Below are the code and all the weights of a small trained network. Each question names an input and a target symbol and asks about switching units off, where a switched-off unit gives its printed mean instead of its output.

import numpy as np


def w(rows, s, z=0):
    codes = np.array(rows[::2]) - 128.0
    scale = np.full(codes.shape[1], s)
    scale[-1] = z or s
    return codes * scale


def norm(h):
    return h / np.sqrt((h * h).mean(-1, keepdims=True) + 1e-5)


def f(y):
    return np.maximum(y, 0)


def softmax(a):
    e = np.exp(a - a.max(-1, keepdims=True))
    return e / e.sum(-1, keepdims=True)


def log_softmax(a):
    a = a - a.max(-1, keepdims=True)
    return a - np.log(np.exp(a).sum(-1, keepdims=True))


def net(x, mask):
    ids = ['Ψδηστω'.index(c) for c in x.split()]
    T = len(ids)
    res = E[ids] + P[:T]
    u = 0
    for l in range(3):
        r = norm(res)
        for j in range(2):
            rows = slice(2 * j, 2 * j + 2)
            q, k, v = (r @ M[l][rows].T for M in (Q, K, V))
            z = softmax(np.where(np.tri(T) > 0, q @ k.T / 2**0.5, -1e9)) @ v
            o = O[l][rows]
            res = res + np.where(mask[u + j], z, o[:, -1]) @ o[:, :-1]
        u += 2
        y = f(norm(res) @ A[l][:, :-1].T + A[l][:, -1])
        res = res + np.where(mask[u : u + 4], y, B[l][:, -1]) @ B[l][:, :-1]
        u += 4
    return log_softmax(norm(res)[-1] @ U[:, :-1].T + U[:, -1])


Q, K, V, O, A, B = {}, {}, {}, {}, {}, {}
E = w([
[79,130,70,232],'Ψ',
[86,99,126,188],'δ',
[133,90,189,253],'η',
[168,215,213,156],'σ',
[107,39,169,221],'τ',
[89,42,106,162],'ω',
],0.0036)
P = w([
[130,129,104,135],'0',
[155,140,108,32],'1',
[38,133,168,177],'2',
[42,135,169,204],'3',
[198,161,93,4],'4',
[30,127,171,179],'5',
[40,148,175,235],'6',
[240,148,66,7],'7',
],0.0035)
Q[0] = w([
[2,123,163,117],'0.h0',
[111,49,222,194],'0.h0',
[157,206,59,37],'0.h1',
[26,122,178,212],'0.h1',
],0.0074)
K[0] = w([
[26,127,191,219],'0.h0',
[10,186,105,129],'0.h0',
[254,186,128,9],'0.h1',
[47,141,92,145],'0.h1',
],0.0075)
V[0] = w([
[90,101,119,46],'0.h0',
[74,255,74,94],'0.h0',
[112,83,193,155],'0.h1',
[215,150,152,98],'0.h1',
],0.006)
O[0] = w([
[210,137,94,232,41],'0.h0',
[167,205,3,49,18],'0.h0',
[131,177,51,57,227],'0.h1',
[23,71,192,102,2],'0.h1',
],0.0042,0.0028)
A[0] = w([
[134,191,197,125,4],'0.n0',
[145,211,128,199,106],'0.n1',
[100,134,88,175,143],'0.n2',
[255,110,128,52,241],'0.n3',
],0.0061,0.0013)
B[0] = w([
[247,79,111,195,169],'0.n0',
[34,132,191,86,252],'0.n1',
[129,45,83,128,223],'0.n2',
[25,174,1,118,181],'0.n3',
],0.0045,0.0033)
Q[1] = w([
[93,110,99,158],'1.h0',
[116,105,162,57],'1.h0',
[108,130,207,187],'1.h1',
[2,149,122,159],'1.h1',
],0.0079)
K[1] = w([
[105,122,186,119],'1.h0',
[60,148,87,213],'1.h0',
[2,82,101,176],'1.h1',
[120,170,23,174],'1.h1',
],0.0061)
V[1] = w([
[126,251,168,132],'1.h0',
[157,74,160,177],'1.h0',
[77,133,204,204],'1.h1',
[30,14,130,111],'1.h1',
],0.002)
O[1] = w([
[55,132,156,149,89],'1.h0',
[212,232,173,190,156],'1.h0',
[42,127,102,73,194],'1.h1',
[54,8,199,39,253],'1.h1',
],0.0016,0.0021)
A[1] = w([
[133,81,85,254,37],'1.n0',
[92,194,151,167,100],'1.n1',
[140,109,159,145,2],'1.n2',
[232,145,180,178,215],'1.n3',
],0.0066,0.00063)
B[1] = w([
[225,132,93,124,253],'1.n0',
[115,230,118,92,188],'1.n1',
[111,159,144,115,161],'1.n2',
[253,86,80,98,160],'1.n3',
],0.0059,0.0036)
Q[2] = w([
[173,236,235,99],'2.h0',
[169,147,200,185],'2.h0',
[140,159,90,2],'2.h1',
[156,152,222,167],'2.h1',
],0.0057)
K[2] = w([
[91,90,109,254],'2.h0',
[70,160,123,178],'2.h0',
[114,120,141,72],'2.h1',
[121,196,138,160],'2.h1',
],0.0082)
V[2] = w([
[119,66,102,194],'2.h0',
[159,77,142,2],'2.h0',
[111,129,146,47],'2.h1',
[133,70,169,82],'2.h1',
],0.0044)
O[2] = w([
[39,115,71,192,254],'2.h0',
[204,155,74,64,213],'2.h0',
[184,121,98,252,13],'2.h1',
[190,178,78,126,206],'2.h1',
],0.0028,0.00041)
A[2] = w([
[203,63,191,110,4],'2.n0',
[110,172,217,128,78],'2.n1',
[129,224,44,255,7],'2.n2',
[142,45,102,55,102],'2.n3',
],0.0057,0.0029)
B[2] = w([
[39,96,117,254,202],'2.n0',
[119,103,169,37,205],'2.n1',
[141,219,219,200,208],'2.n2',
[149,176,174,114,254],'2.n3',
],0.0067,0.002)
U = w([
[137,212,64,185,108],'Ψ',
[31,126,48,90,246],'δ',
[73,59,245,74,54],'η',
[188,159,164,18,183],'σ',
[149,48,181,233,2],'τ',
[255,100,92,158,169],'ω',
],0.01,0.0017)

Each question gives the input, a string of symbols that net reads in full, and the target symbol t.
The units are the heads (2 rows each of Q, K, V and O) and the neurons (one row each of A and B). Each row of codes is followed by its name. A weight is (code - 128) times the scale printed after its matrix; where a second scale follows, it is the last column's (O, A, B and U).
mask holds one flag per unit, layer by layer, with each layer's heads first. A switched-off unit (its flag False) gives its mean, the last column of its rows in O or B, instead of its output. The means were averaged over made-up inputs and are rounded, as every weight is.
A unit's drop is (log p(t) with every unit on - log p(t) with that unit switched off) / (log p(t) with every unit on - log p(t) with every unit switched off).
The circuit of an input: a set's keep is (log p(t) with only the set's units on - log p(t) with every unit switched off) / (log p(t) with every unit on - log p(t) with every unit switched off). Starting from the 12 units with the biggest drops (on a tie, the unit counted first), units are removed one at a time, each time the one whose removal leaves the highest keep (on an exact tie, the one counted first), for as long as the keep stays at least 0.8.
units of the circuit, in order: the units of the circuit, biggest drop first
unit that matters most: the unit with the biggest drop
top k neurons: the k neurons with the biggest drops, biggest first
k most important neurons of layer l: the k neurons of layer l with the biggest drops, biggest first
heads that matter: for each layer, one digit per head in row order, 1 if its drop is at least 0.15 and else 0, layers parted by /
input τ η δ Ψ ω η ω σ, target ω: top 3 neurons -> (0.n1, 0.n0, 1.n3)
input Ψ η τ Ψ σ σ τ Ψ, target σ: heads that matter -> 11 / 00 / 10
input τ σ η η Ψ σ δ σ, target δ: heads that matter -> 10 / 00 / 00
input η ω δ ω Ψ, target ω: 2 most important neurons of layer 0 -> (0.n2, 0.n3)
input τ η τ δ η η Ψ Ψ, target η: units of the circuit, in order -> (0.h1)
input σ Ψ Ψ ω δ Ψ ω η, target Ψ: top 4 neurons -> (0.n3, 0.n1, 2.n2, 0.n2)
input ω η ω Ψ η Ψ δ τ, target η: 2 most important neurons of layer 0 -> (0.n0, 0.n2)
input η τ τ Ψ Ψ, target τ: units of the circuit, in order -> (0.h1, 0.h0)
input δ η τ Ψ η Ψ τ τ, target η: heads that matter -> 11 / 00 / 00
input τ δ Ψ η σ, target Ψ: heads that matter -> 10 / 01 / 10
input τ ω ω Ψ τ, target ω: units of the circuit, in order -> (0.h0, 1.n0)
input τ τ ω τ τ, target τ: heads that matter -> 10 / 00 / 00
input ω τ Ψ η η δ, target δ: top 3 neurons -> (0.n1, 0.n2, 2.n2)
input δ δ Ψ σ δ, target Ψ: units of the circuit, in order -> (0.h0, 0.n3, 2.n2)
input σ σ σ σ, target σ: unit that matters most -> 2.h0
input τ η Ψ τ Ψ σ τ Ψ, target δ: units of the circuit, in order -> (0.h0, 1.n0, 0.h1)
input ω σ ω δ, target δ: units of the circuit, in order -> (0.n1, 0.h1, 0.n2, 2.n3)
input η δ τ δ ω, target Ψ: top 4 neurons -> (0.n3, 0.n1, 0.n2, 1.n3)
input δ δ σ ω δ, target Ψ: top 4 neurons -> (0.n3, 0.n1, 2.n2, 0.n2)
input τ ω ω δ σ, target ω: top 3 neurons -> (0.n0, 1.n3, 0.n1)
input Ψ ω η σ, target σ: unit that matters most -> 1.n1
input σ η Ψ δ Ψ δ τ τ, target δ: top 2 neurons -> (0.n3, 1.n0)
input δ σ τ η τ δ σ ω, target τ: units of the circuit, in order -> (0.h0, 0.h1, 2.n0)
input σ δ η τ τ τ δ δ, target τ: top 2 neurons -> (0.n1, 2.n0)
